Each row has a hidden stage along a path, written after it and counted from one end. A new block has a new path.
[  56   -6  -42  206 -122  140  -40    5  294  -62   17  -77   12 -298
 -134  227  204  -45  122  362  -77  -15  175  252  182  -54   45  281
  143 -108  -42 -170   30    9 -135 -273 -118  -14]  26
[ -58  -19   73  -67   80   -1  -38  -87   88 -120   96   13  109  133
   27  -51  -42  -49  -15  110 -150   12 -111   39  -30  -10   87   45
  130  -41   43 -126   76  -89 -142   29   24   46]  2
[  31  -49   56   38   46  -50    9   40  -90  -48    2  -46   29   44
   14   10   58   26   58   41   92 -144    8   36   12   62   31   17
   28   17  -87   -9  -32  -80   17  -18  -51   -9]  13
[ 114  -15   42 -262  113 -218   54 -142   33   -5   86 -156  134  249
  -27  -66  -63  -47  -72   80 -222   -4 -142  -10  -68  129    7   22
   46  -39  166   64   76   -2 -109   79  161   35]  2
[-403 -204  -65  107   37  155  -89   84   61  -40   27  309 -143 -117
   68   96  -37 -115  180  239  -55 -109  186 -169   88 -223 -134   98
  -53  100   10 -362  128  -66 -218  -74 -420  264]  18
[  22  -31    8   31   17  -68  -24   82 -148  -22  -57  -35   -9  -38
   -8   28  121   96   67  -28  178 -200   35   22   64   40   13   10
   21    9 -101   48  -60  -56   45   29  -99  -16]  15
[  40  -36  -11   81   43  -23   18   59 -123  -51   -4  -25  -20  -16
  -24   28  104   62   84   37  160 -201   49   31   36   35   -4    4
   15   27  -97    8  -52  -99   48    0 -106  -29]  14
[  -7  -69   17   86  -24  -42  -27   71  -48  -48  -47  -17   -5  -38
    0   63  134    5  104   83  130 -130   82   53   54   26   -2   66
   37   17  -71  -37  -40  -30    3  -88 -131   26]  15
[  55   75  115 -153  150  -32  -30  -30 -186  -57   87 -159  178   89
   26 -114  -14  250  -85 -175   97 -217 -196   48    8   23  182  -17
  141 -112 -143  120  -26 -188   28  272  119 -142]  7
[ 204   10  173 -201   64 -353   34  -44 -109    7 -241   22   32  318
   24   14 -151 -209 -177   61 -450   84 -358  -87   50  456  -17 -198
  -91   44   76   36   74   53  -80  -82  276  254]  2
[  45    8  -48  -90   42  -83  -19  -68   39 -100   22  -16   43   92
  -73    2   69  -44  -13  117 -145  -43 -106   40   16   53  -21   11
   82  -44  112  -33   58  -57 -108   31   -3   63]  0
[-126 -110  -25  141  -39   21  -51   72   36  -21  -64  126  -94 -117
   16  106   86  -66  138  165   51  -77  166  -18  101  -50  -48   86
    3   63  -28 -143   11   17  -81 -139 -227  127]  19
[  38   -8  104  -74  158   -2   46 -103    1  -86  153  -73  135  193
   28  -84 -109    2  -40   82 -117  -63 -141   24  -71   51  102   -2
   90  -28  -17  -55   54 -154  -64   76  105  -34]  5
[  50  -32   76    9   93  -21   32   -2  -83  -65   65  -80   76   93
   13  -21   10   40   26   51   51 -145  -44   45  -22   64   59   13
   50   -5  -91  -19  -12 -128   11   19    2  -42]  11
[  84   -2  -35   95  -20   -5   13  -12   96   48  -25  -15  -71 -191
  -61  107   62   23   56  133  -29  -64  153   68  142   15   43   91
   14   14  -36   10   -4   69  -57  -80  -33  -10]  25
[  29   39   83 -119  105  -36  -27  -82  -21  -94   90  -85  147  126
   10  -86  -20   79  -59  -15  -60  -76 -164   57  -19   27  133   11
  144  -80  -16   13   30 -120  -61  136   97  -46]  3
[ -64  -69  130  -23  109   26    4  -32   10  -83  115  -33  120  139
   66  -30  -74  -32   21  118  -74  -65  -69   23  -44   14   79   60
   75  -17  -59 -144   57 -139  -87  -11   -6   24]  9
[  20  -24  141  -58  105  -10   10  -58    4  -85  118 -112  170  150
   45  -52  -48   16  -14   78  -52  -68 -110   74  -48   47  124   62
  117  -59  -61  -62   30 -137  -53   23   78  -44]  8
[ 105   95  -30    8  235  144   71  -44 -229 -117  231 -131   95   38
  -66 -119   17  313  -16 -106  221 -368 -122   58  -29  -67  117  -64
  117  -77 -179   98  -49 -350  105  333   22 -255]  8
[ -10  -56   -9   -3  347  111  198 -148  -94  -58  322   85  -29  263
   32 -160 -296   -9    0  102 -118 -177  -53 -160 -167  -20    0 -162
  -83  139  -13 -100   89 -271  -30  212   23  -40]  7
[-245  -34  371  206   26  167 -140 -150  283 -204  267   84  203   94
  367 -306 -131   22   81 -160  270  270  182  224 -218 -261  604  124
  376   58 -207 -141  -78   61  -50    9  105 -236]  4
[  76   31 -162  161   46   60   21   79 -190  -27  -15    8 -121 -197
 -107   54  194  213  103  -26  308 -332  123   19  123  -55  -41  -28
   15   19 -125  105  -97 -123  108  114 -180 -105]  19
[ 163   91 -137  104   65  116   62  -14   10   22  101  -66 -108 -304
 -168   72   88  223   39   27   70 -245  153  118  163  -64   83   41
   13  -20 -131  100  -34  -68   10  148  -47 -190]  28
[  48  -53   75   -2   69  -65   31    9  -69  -43   36  -79   58   97
   16   -2   20    3   39   68   36 -121  -15   35  -15   83   35   26
   28   10  -65  -17  -10  -84    3  -22  -12  -10]  12
[ 160  -66   91  -19  -10 -313   40  105 -201   64 -310   54  -98  129
    8  109   -3 -162  -23   64 -155  -60 -110  -95  108  390 -112 -152
 -175  119  -26   47  -16   78   26 -176   43  233]  15
[  84  -58   77   12   28 -152   28   60 -129   -7 -112  -12  -14   94
   15   48   25  -62   22   62  -21 -104  -46  -17   42  199  -23  -50
  -51   56  -63    4  -20  -22   18  -89   -4   87]  13
[ 167   14    0   33  -17  -84   46  -14   92   82  -81  -23  -96 -166
  -88  135    3  -28   -3  140 -190  -26   89   65  168  139   41   40
  -59   29  -35   33   22  111  -75  -95   51   32]  27
[  70  -83   -5  -26   18 -165   38   37  -81   29  -50  -69  -21   44
  -24   48   79  -22   71   78   54 -133   68  -17   26  107  -67   29
  -45   48   11   50  -21   21    4  -56  -67   48]  15
[  10   14  114  -45   85   -6  -21 -103   66 -119  125  -58  148  142
   48  -94  -36   11  -26   41  -57    4 -104   91  -59    5  168   41
  168  -52  -13  -48   28  -92  -74   55   97  -54]  3
[ 285   -3   86  -65  -37 -378   72   52  -97  193 -424   87 -185   15
  -52  206 -112 -221 -126  130 -473   51 -139 -129  252  520 -111 -184
 -268  132   23   92   47  230  -62 -233  194  321]  25
[  39  -19  133  -52  118  -18   26  -59  -18  -77  112 -109  153  161
   40  -55  -61   14  -17   74  -53  -75 -114   60  -52   66  113   34
   96  -42  -62  -48   29 -138  -39   28   86  -40]  8
[  43  -34  110  -14   93  -23   28  -23  -37  -70   83  -97  115  129
   26  -23  -19    7   13   86  -12 -102  -75   58  -35   73   77   35
   71  -24  -75  -50   13 -130  -19   -6   39  -31]  10
[  26  -64   34   53   62  -37   31   30  -83  -46   22  -24    5   57
    7   13   39    0   69   78   72 -147   26   15   -2   58    1    5
    5   39  -70  -33  -18  -88   14  -30  -70    2]  13
[  20  -52  -36  133  -39  -44  -14   66  -37   -3  -92   36  -86 -108
  -20   86  134    2  107   86  132 -119  143   24   96   30  -25   38
    4   53  -53    0  -50   30   12 -102 -137   38]  19
[  92  -18  -19 -226   59 -225   19 -117   49  -20   33  -94   70  186
  -48  -38   10  -65  -43   78 -195    4  -93   -8  -33  104  -24   16
   43  -21  190   60   65   41 -117   54   89   65]  0
[   5   58   -8 -103   31  -65  -82  -42  -34 -107   11  -17   67   23
  -26  -60   98  105  -33  -73   14  -89 -107   63   41  -17   98    0
  150  -70   20   50    3  -58  -62  162    8  -25]  0
[  42   13   65  -84   74  -69  -12  -85   31 -101   47  -33  102  144
   -2  -49  -15  -26  -44   69 -140  -11 -145   49  -17   69   79    0
  110  -43   41  -36   48  -73  -90   39   85   24]  2
[ -15  -61    3   93    6  -22  -17   57  -63  -41   -2  -15  -13  -44
   13   24  120   51  109   30  194 -153  118   44   29  -18   27   56
   46   33  -84   -7  -54  -39   27  -26 -131  -29]  15
[  59   60   14  -52  145   44   13  -88  -49 -126  148  -72  112   96
  -35  -90    0  124  -39    0    0 -147 -147   67  -26  -14  109  -17
  144  -74  -38   10   14 -198  -24  181   64 -104]  3
[  54  -12   53   13  118    6   37   -4 -114  -69   94  -85   75   77
    0  -37   14   87   24   19   91 -189  -50   46  -23   36   67   -1
   57  -16 -108    1  -20 -169   31   74   -2  -79]  11
[  44  -24  -27   89   54   -4   21   63 -150  -54    8  -24  -27  -30
  -31   17  111   98   81   11  194 -233   46   31   38   19   -1  -14
   16   25 -113   27  -62 -120   66   40 -112  -52]  14

Each row has a hidden stage along a path, written after it and counted from one end. A new block has a new path.
[-155   70  -20  -50  -13 -106 -137 -147  165 -416  173   51 -357  -38
  -62 -251   -2   16   27 -196    1  199  -61  187  110 -164  244 -139
 -131 -100 -180 -442   17  427 -141  164 -124   26]  8
[ -56  194   55  214   61  130   28  170 -197  235  -58 -239   43 -284
   32  -61  -27  159  268   41  -25 -391  -29 -246 -195   80 -344   42
    1   64  -38  301 -314 -136  294  -10  159  -28]  20
[ -24  -21  -46  282   24   49  -89   46   35  129   82 -251   53 -220
  294   15   50   -9   64  198   76 -577   19 -166 -173 -175 -355   39
   57   82  -13  287 -403 -301  351 -350  355  -43]  19
[-223  104  -87  -28  -46 -274  109 -179   86 -434   65   94 -510   44
   15 -168   65  174  -49 -129  -30  273   52  240  270 -331  234 -129
 -178  -84 -239 -393 -110  401 -338  105 -342   21]  3
[ -89  187   57  -13    8 -306  166  -27 -217  -76   61  428 -403 -142
  -74  216  149  -59 -165  -39 -149  114  260  184  307 -163  219 -167
    2   40    5 -130   32  119 -224  199 -408  -58]  3
[ 199 -183  -38  -68   17 -151 -329  -84  466 -390  133    9    3   51
  103 -302 -250 -245 -154  196  133   71 -149  360   63 -369  199  -54
  -32 -165  105   10  315  208  221 -356  267 -258]  18
[ -30  117   42  -82  174  178   -8  186 -374  394 -119  -85   97 -307
  -44  159 -184   -9  135   96 -186 -479   53 -207 -250  158 -191   89
   16  145   76  131 -275  -57  342  -20  229   56]  18
[-107  189   87   30  -59   87  146   -4 -369  315  -45  -81  141 -193
   73  138   88  -14  222   54  -98 -277   77 -295 -100  145 -183  163
  -67  157   72   88 -399 -160  213   -3   26   97]  10
[ 222   85  175    0 -128  247   87  121 -211   41 -229   97 -210   17
   46   80  -29   27 -140  241   60 -147   67  154    0 -324 -184  -82
   92  201  225  387  -53 -279  122 -205  159 -312]  6
[-236  257   -1   20  105 -395   -3  -60 -140 -240  309  549 -671 -238
 -208  205  217  -76 -191 -297 -196  186  319  242  381 -116  399 -318
   60  -40 -103 -425   66  343 -382  487 -547  -39]  1
[-151  388   91  296 -145  -76  330   11 -454  249   -6  144 -307 -147
   61  312  365  145   59   -3  -36 -158  307 -178  209 -108 -219  -14
   91  188  130  345 -464 -357 -110  124 -315 -182]  1
[ 228 -116   57  -40 -276 -148  101 -149  298 -461 -152   23  -98  298
  240 -311  -74    3 -169  330  202  319 -117  410  238 -595   79   -8
 -151  -67   77  173  173   17  -20 -468   12 -285]  6
[ 234  141  231 -378  -79   80  117   65 -305  181 -302  142  330   30
 -189  -53 -327 -146  122  200 -127  252  -87   62    5  122  151  201
 -146   38  347  190  259  124  252  -24  -21 -152]  11
[ -73  124  -19 -179   16 -162  -70  -78  122 -582   60  295 -707   92
 -216 -224 -101  120 -193 -197  -41  462   25  491  305 -391  417 -294
  -78 -117 -111 -404  217  558 -382  246 -323 -206]  1
[ 303 -113   48  -79  -91  -56 -229  -66  328 -185    3  -18  215  122
  117 -236 -254 -286  -88  317  171   87 -151  268   61 -316   94   79
  -12  -92  335  304  290  -17  332 -446  302 -390]  17
[ 115 -115   21 -374  -46   45 -126  -79  232 -508 -130  -12 -155  191
  -49 -443 -365   27  -59   69    9  350 -235  405   18 -319  296  -40
 -234 -113  -76 -338  251  511    0 -144   99  -62]  9
[ 163    7  117 -111 -235  178  306    8 -197   62 -420 -211  187  164
  225 -132 -139  163   98  381   56  -39 -102   -3  -67 -264 -245  223
 -188  134  108  357 -246 -198  204 -441  165  -92]  8
[ 240  -90   43 -330   25  126  -80   76   94 -142 -304 -155  160  122
  -39 -352 -521   25   39  264    4  110 -252  245 -118 -200   68  111
 -174  -72  123  124  206  276  283 -317  283 -182]  18
[-261  417   67  191 -149  -68  445  -45 -481  267 -130  -38 -153 -118
   16  159  267  262  274  -69  -81  -28  176 -295  145   60 -206  119
 -107  140    3  173 -516 -138 -127  202 -386   18]  4
[ -29 -105  -88  219  181   69 -447  100  382 -398  279 -132 -440 -251
   89 -275  -73   37  -98  -62   91 -390  -87  201 -171 -329  -95 -329
  104  -76 -273 -155  -41  164  163 -101  373  -77]  20
[-118  187   31  355  -26 -130  206   76 -165  257  -23 -261  222 -284
  206  -46  122  162  338  120  -12 -346    1 -346  -90   78 -385  131
  -90   11 -110  364 -398 -226  268 -116   -7   75]  20
[ 147  183  187 -105 -292 -155  362  -94 -118  -58 -308   33  231  200
    8 -228  -85   52  180  223   43  491 -110   89  234 -114   76  212
 -261  -46  204  294  142   57   25 -125 -278 -192]  7
[ 248  -41   78 -296  -67  147 -132  -25   78  -60 -178 -105  255  151
  -12 -244 -387 -152   38  257   55  114 -202  163  -62 -151   87  179
 -110  -22  314  186  162  122  332 -322  303 -266]  15
[ -28  182   84  198  -78  240  -25   50 -163   13   23   -4 -384 -123
   47   91  168   72  -26   -7   72 -291  110  -22  -30 -219 -231 -140
  130  190   66  176 -307 -234   44    7  120 -201]  6
[  68  255  171 -120 -254 -179  462  -67 -253   -6 -354   87   89  166
  -42 -136  -57  150  167  164  -25  484  -31   74  273 -100   70  179
 -260  -15  156  260   65   88  -92  -16 -408 -162]  5
[-115  158   -6  112 -109   72  259   -1 -257   17 -151  -46 -388  -11
  156  101  143  260  -26   92   -2 -198  149   -7   60 -331 -226  -34
  -21  176  -48  139 -478 -176 -106 -120  -57  -81]  3
[-209  251   -5  100   32  -18  100  -23 -312  432   30 -225  278 -266
   47  107   35   -8  369   -8 -108 -336   46 -434 -122  285 -201  264
  -85   73   87  135 -464  -92  290   35   27  106]  17
[ 132  165  139 -256 -133  245 -101  -41    6 -142 -162 -148  111  159
 -195 -399 -320   19  234   -4   75  359 -271  102  -39   -9  114  131
 -170  -48  241   61  160  283  177   23  108 -266]  11
[ -95   82   27  194  268 -283 -281  172  169 -303  335  223 -369 -468
 -151 -173    2  -20   -4 -230 -130 -102   13  168   16    2  145 -389
   43 -176 -356 -291  261  393   25  340 -131   83]  21
[-117   32  -28 -184   18   50 -200 -120  134 -326  106  -79 -195  -17
  -74 -299 -156    8   96 -160  -25  122 -141  121  -40  -86  208  -37
 -163  -79 -133 -443  -36  445   15   91   59   51]  10
[ -70  204   90  340 -179   19  138  -45 -188  151   74  -12 -128 -143
  194  165  334   -4   66   77   93 -287  160 -183   65 -144 -285    0
   76  170  107  312 -394 -407   88  -82  -13 -136]  7
[  81  126   61  103 -252   57  345    6 -216  -19 -290  -48 -232  174
  235   29   86  261  -65  301   98  -40   97   96  142 -487 -260   48
  -30  161  125  460 -364 -333  -43 -351  -38 -292]  1
[ -94  -18  -13   86  251 -494 -125   81   99 -150  282  303 -124 -435
  -15    6   -1 -171  -69  -45 -211 -130  107  131   91   14  218 -214
  -27 -161 -287 -294  219  323   61  142 -195  198]  20
[-224  248   52   88 -148  -78  370 -101 -381  280 -102 -176  209 -130
  147   58  167  130  358   40  -94 -113   51 -384   -5  159 -200  268
 -219  102  -51   65 -513 -104   95   10 -188  212]  9
[  -6  -20   36 -145  -29  -70  -25  -69    5 -171    9   76  -71  -41
   50  -93  -77  -81  -21   68  -58   35  -23  126   34 -150  138   -3
 -120   -6  -45 -208    1  187   59  -84    7   52]  9
[  -5  143   73   63   41   14  168  141 -316  389 -173 -141  273 -242
   75   80  -91   41  223  202 -109 -351   26 -253 -145  124 -269  178
  -63   89   73  349 -267 -178  340 -132   98   27]  19
[ -75    4  -34   25    0    5  -83  -37   71 -334   86  114 -573  -48
   58  -35   57   58 -205  -38   19  -91   87  254   86 -407   65 -247
   28   50 -142 -225 -117  133 -142  -23   11  -78]  5
[-240  -20  -88   27   18 -445 -108 -244  244 -440  372  221 -325 -149
   83  -99  169 -155  -81 -169  -60  140   76  187  242 -181  358 -154
 -136 -148 -286 -605   30  410 -195  118 -276  190]  8
[-117  -37  -90   -7  171 -343 -235  -82  211 -181  299  104  -58 -243
   17  -77  -73 -229  -22  -51  -94  -81   17  102   68  -36  251  -72
  -57 -151 -112 -320   98  335  108   17  -19   81]  18
[ 254 -121   64 -105  103   -7 -220  176  271 -360  -94   25 -120  -50
  -32 -370 -373   11 -115  182   27   40 -196  395  -62 -316   72 -182
  -43 -131  -68   75  384  275  205 -211  232 -201]  20
[   6   67   87   89  -40 -263 -142 -102   72 -143  302  337 -136 -182
   17   83  172 -337 -117  -16  -13   35  132  134  208  -96  222 -132
   55  -22   90 -116  167   33   35   75 -134  -92]  9

Each row has a hidden stage along a path, written after it and counted from one end. A new block has a new path.
[  89  115 -127 -420 -432  -50  -24  123   66   76 -456  143 -199  321
  433  258 -321 -113  334  117 -142  -60    8  -19 -213 -262   36 -364
   72   66 -413 -248 -110  -96  -10  -86   77  -75]  2
[  31  164  164  315   43 -263 -197 -154  -50   43  188 -388   37  115
 -142 -115  355    4 -212 -289  -32  -51   33  156 -333   -8 -163   72
  224  151  340  234   12  108 -246  381   17  115]  13
[  21   81  -20  -82   45   68  157 -148 -121   46  -63  118 -102  194
  -38 -128 -171   22  -91   14 -154  -48   61  -15   -6 -266  279  -59
  236   -4 -189   60  -15  348 -192   25   22 -137]  1
[ -33  -87  167   31   34  447  -55 -147   47 -116  107  -48  180   44
 -249 -121  -77  -22  143  211 -202  309   14   49  230  -46 -135  372
  -48   33  148  156  100   95   48  -87    9   34]  12
[ 145   67  129  -72 -406    3  -67  117  136 -158 -367    3  -77 -210
  -51  167  -78  -51    6  170  113 -127  181  142   34 -135 -169  -32
   84  219   16  190  -92 -339  143 -136   76  -78]  20
[  57  108 -122 -465 -496  -21   -8   78   75   22 -532  119 -174  285
  363  301 -310  -41  305  144   18  -38    0   49  -77 -343   30 -365
    9  189 -405 -128 -167 -188   -8  -54   96 -160]  15
[  60   71   75  -71 -312   -1  -88   45  100  -25 -245 -128  -53    6
  -36  219  -74 -147  221   96  -77   42  157  124 -132  -26 -244  -27
  -93  153  188   17   24 -377  160  -40   84    3]  12
[  68  -98  145  -18  139  477  -73  -72  142   43  288  -38  217  200
  -20 -169 -105 -130  230  186 -364  302   -9  -84  102  -22   -5  398
  125 -188  -22  -24   17  370  -70  -98  -10  240]  3
[ -26  235  210  474   40 -383 -225 -189 -210  -40  155 -372  -92   37
 -273 -136  385  -24 -211 -286 -256  -27   30  194 -468  163 -329   57
  126  163  575  172  283  -58  -60  338   12   78]  10
[  22  178  165  338   49 -290 -196 -163  -75   37  181 -394   17  109
 -163 -110  360    2 -217 -298  -57  -52   41  163 -358    9 -188   67
  204  155  382  228   52   80 -226  383   20  103]  13
[ -97   -6  208   63 -166  355 -125   82   -1 -224  -62  -35  -24  -84
  -38    2    5 -128  293  206 -336  348  -38   74  109  225 -347  387
 -261   -4  200  -77  263 -217  345 -136  -17   76]  9
[  -7 -117  180   55  -51  470  -49 -119   58 -239  -38   22  186 -134
 -332 -166  -96   63  -22  233  -40  175   65   68  346 -109 -123  355
   -7  111   84  315   53   68   72 -134   -1  -97]  21
[-137  325  -83   32  -71 -188  334  -97 -276    0 -245  -25 -454   58
 -184  -46  -56 -226   88 -276 -287 -174   33   36 -316  186  147 -262
 -116   -4  331 -129  256 -218  150  216   12 -247]  8
[ -54  -55  198  120   36  384  -73 -155  -34 -162  104  -33  117   -2
 -312 -135  -56  -33  133  226 -324  322   11   62  165   44 -220  375
  -83   28  262  127  236   19  146 -120    6   17]  10
[-110  374  121 -102 -122   56  254 -474 -249   71 -221 -266 -257  163
 -192 -116 -121 -248   -3 -297  -33 -219  111   22 -223  -51  304 -355
  110  260  178  123   40   63 -110  386   26  -78]  13
[  39  113   26 -102    5   48  183 -148 -111  -21  -81  156 -133  111
  -64 -122 -123   86 -153   65  -75  -50    3   34  121 -311  302  -30
  293   51 -217  158  -53  304 -200   13   23 -168]  17
[   8  -30   24   92  130  -19   43  150  -10   37  151   25  -50   54
   28   51  118   93  -57  105 -214  271   74  128   91  -85   11  401
   -6 -132   10  -17   47  139  -25  -53   38    0]  13
[  95  145  171  329   36 -252 -201  -86  -21   35  170 -315   40   60
  -91 -168  321  -12 -289 -286   -6 -172   79  102 -346  -33 -112   54
  357  100  229  244  -45  213 -286  320    3  128]  1
[ -43  407  201  -54 -221    8  274 -410 -267  -95 -361 -116 -336  -77
 -247 -172 -108 -163 -213 -222   90 -392  131   46 -104 -102  333 -381
  270  333   81  283   10   32  -79  284    7 -173]  19
[ 154   72  145  -82 -402   18  -65  115  147 -153 -351   12  -75 -202
  -28  156  -79  -60    4  176  115 -134  166  131   48 -149 -140  -36
  124  214  -18  194 -120 -310  117 -131   69  -59]  19
[  34  175  203  397  -50 -298 -193 -140 -110 -118   17 -306  -22 -109
 -289 -160  349   76 -389 -255   61 -184   94  200 -266  -10 -216   44
  233  253  374  377   68   -2 -144  313   10  -36]  21
[   0 -115  175  -92 -239  524 -104  173  186 -214 -142   22  121 -131
   97  -26  -65  -67  158  205   58  165   37   12  315  -16 -139  363
  -69   33 -165   94 -106   -1  124 -147  -21   47]  0
[ -27  391   99 -122  -27   33  250 -405 -202  215  -84 -235 -271  284
  -12 -143 -153 -363   83 -312 -235 -233  116  -94 -386    1  399 -348
  255   63   70  -72   25  262 -175  354   13  100]  3
[ 122 -123 -101   -9 -166 -168 -369  188  160  -96  -31  117  177  305
  209    8  116  301    2  105   -1  105 -257  105  -53 -362 -301   43
  224   61 -266  126 -139  130 -282    7   28 -122]  16
[  74  191  249  390  -58 -300 -186 -110  -95 -134   37 -261  -42 -149
 -241 -171  363   78 -419 -216   71 -203   71  192 -222  -26 -181   67
  323  233  308  392   32   32 -161  272    5    2]  20
[ 124  148 -132  -59 -116 -300  147  -31  -56  130 -224   69 -249  137
 -198  202 -251 -151  163   78 -398  -89  224   72 -358  -84  -23 -268
   23   -7  255 -127  182 -289  134 -119  127 -162]  8
[ -28  198  -79 -250 -465 -193  -47   29 -141  -58 -547  119 -334  211
  181  288 -276  -87  337  145 -334   35    7   94 -292  -93 -198 -371
 -156  179  -57 -245  220 -411  250 -105   86 -203]  9
[  82  147  -43 -362 -565  -95   -3  122   12 -148 -639  242 -268   45
  268  239 -270   32  125  207   62 -154    2   94   -6 -326   -4 -364
   95  251 -398   -5 -105 -268   77 -145   74 -256]  19
[-121  254 -136 -109 -105  -64  369  -77 -139   27 -267  -42 -341  100
 -106  -12  -68 -162   58 -294   16 -200   27   39 -134    0  275 -263
  -79   51  137   -7   -1 -135  -20  276   20 -283]  13
[ -31  361  122 -111 -106   65  247 -395 -201  102 -195 -199 -256  151
  -84 -158 -154 -282  -48 -292  -42 -317  148  -49 -260  -71  382 -367
  271  175   28   85  -34  208 -176  329   11  -11]  1
[ 104  157  190  283   24 -250 -181 -108   10   26  184 -327   47   54
  -96 -144  355   30 -294 -260   71 -137   28  138 -253  -84  -81   77
  371  141  207  303 -101  192 -316  347   11  125]  16
[ -29  393  100 -123  -25   38  241 -419 -205  214  -77 -249 -266  298
  -15 -149 -157 -364   90 -314 -254 -221  110  -95 -394    8  387 -352
  252   60   80  -78   40  268 -169  360   14  107]  3
[   4  -74  -99  146 -141 -281 -400  125  -13 -140  -49   62   77  294
   50   26  146  264   74   74 -245  209 -252  163 -221 -164 -509   39
   -9   87   53   23  169  -95  -74   14   29 -178]  11
[ 134 -100  -70    9 -190 -189 -355  198  140 -142  -68  161  134  227
  187   -8  116  313  -52  128    2   64 -251  119  -21 -365 -289   38
  260   81 -277  158 -129  109 -256  -28   27 -146]  17
[ -17  254  -75 -139 -162  -60  390   -2  -80  -40 -307   81 -352  -35
  -47  -52  -66 -107  -84 -215  149 -330   27   30    1 -107  385 -260
  138   61  -67  104 -137  -46  -86  194   12 -284]  17
[ 193   55 -174 -262 -174 -139  187   13  146  164 -254   81  -95  166
  -62  218 -274  -64   92   80   24 -172  213   57  -97 -359  184 -274
  170   56  -77   55 -207 -124 -121  -62  134 -186]  15
[-110  -25  196   25 -191  383 -113   86   32 -226  -85  -53    6  -84
  -25   19   19  -95  268  186 -206  333  -39   90  177  163 -316  374
 -262   43  152  -15  179 -216  292 -104  -11   43]  11
[  89  133 -143 -417 -373  -73  -36  102   57  142 -382  113 -204  417
  466  259 -318 -159  412  103 -281    5  -13  -43 -301 -212   32 -356
   58   -1 -373 -350  -58  -52   -5  -65   78   -7]  3
[  -7   -6   29  136  126  -70   35  143  -49   20  140   14  -88   32
   -9   53  130   88  -60  101 -262  278   82  147   50  -43  -43  388
  -40 -121   82  -31  120   77   20  -62   40  -17]  12
[  15   65  -27  -80   16   86  158 -140 -113    9 -112  128  -96  147
  -74 -129 -179   52 -126   20  -99  -72   81    2   33 -274  265  -59
  218   29 -186  104  -19  316 -181   10   23 -188]  0
[  17  130   58  -30  -38   20  178 -149 -167 -113 -161  181 -177   -7
 -168 -144 -110  114 -218   80  -75  -87   28   67  128 -264  225  -33
  251  105 -129  215   33  197 -105  -22   21 -244]  19
[  37  -42   18   54  119   11   46  172   39   47  160   30  -30   53
   68   39  118   93  -63  102 -151  246   69  113  129 -123   53  399
   48 -139  -62    2  -26  180  -69  -48   36   16]  14
[ 132 -108 -139   23  -53 -203 -392  204  138   43  107   82  158  460
  304   -5   85  167  150   55 -292  169 -254   20 -279 -228 -309   50
  210 -114 -213 -114  -30  230 -262    5   20   26]  3
[  28  -96  227   57  -65  450  -51  -91   58 -265  -23   74  158 -176
 -297 -181  -70   74  -65  276  -29  149   36   68  376 -125  -99  360
   85  106   20  332   29   97   56 -171   -3  -71]  20
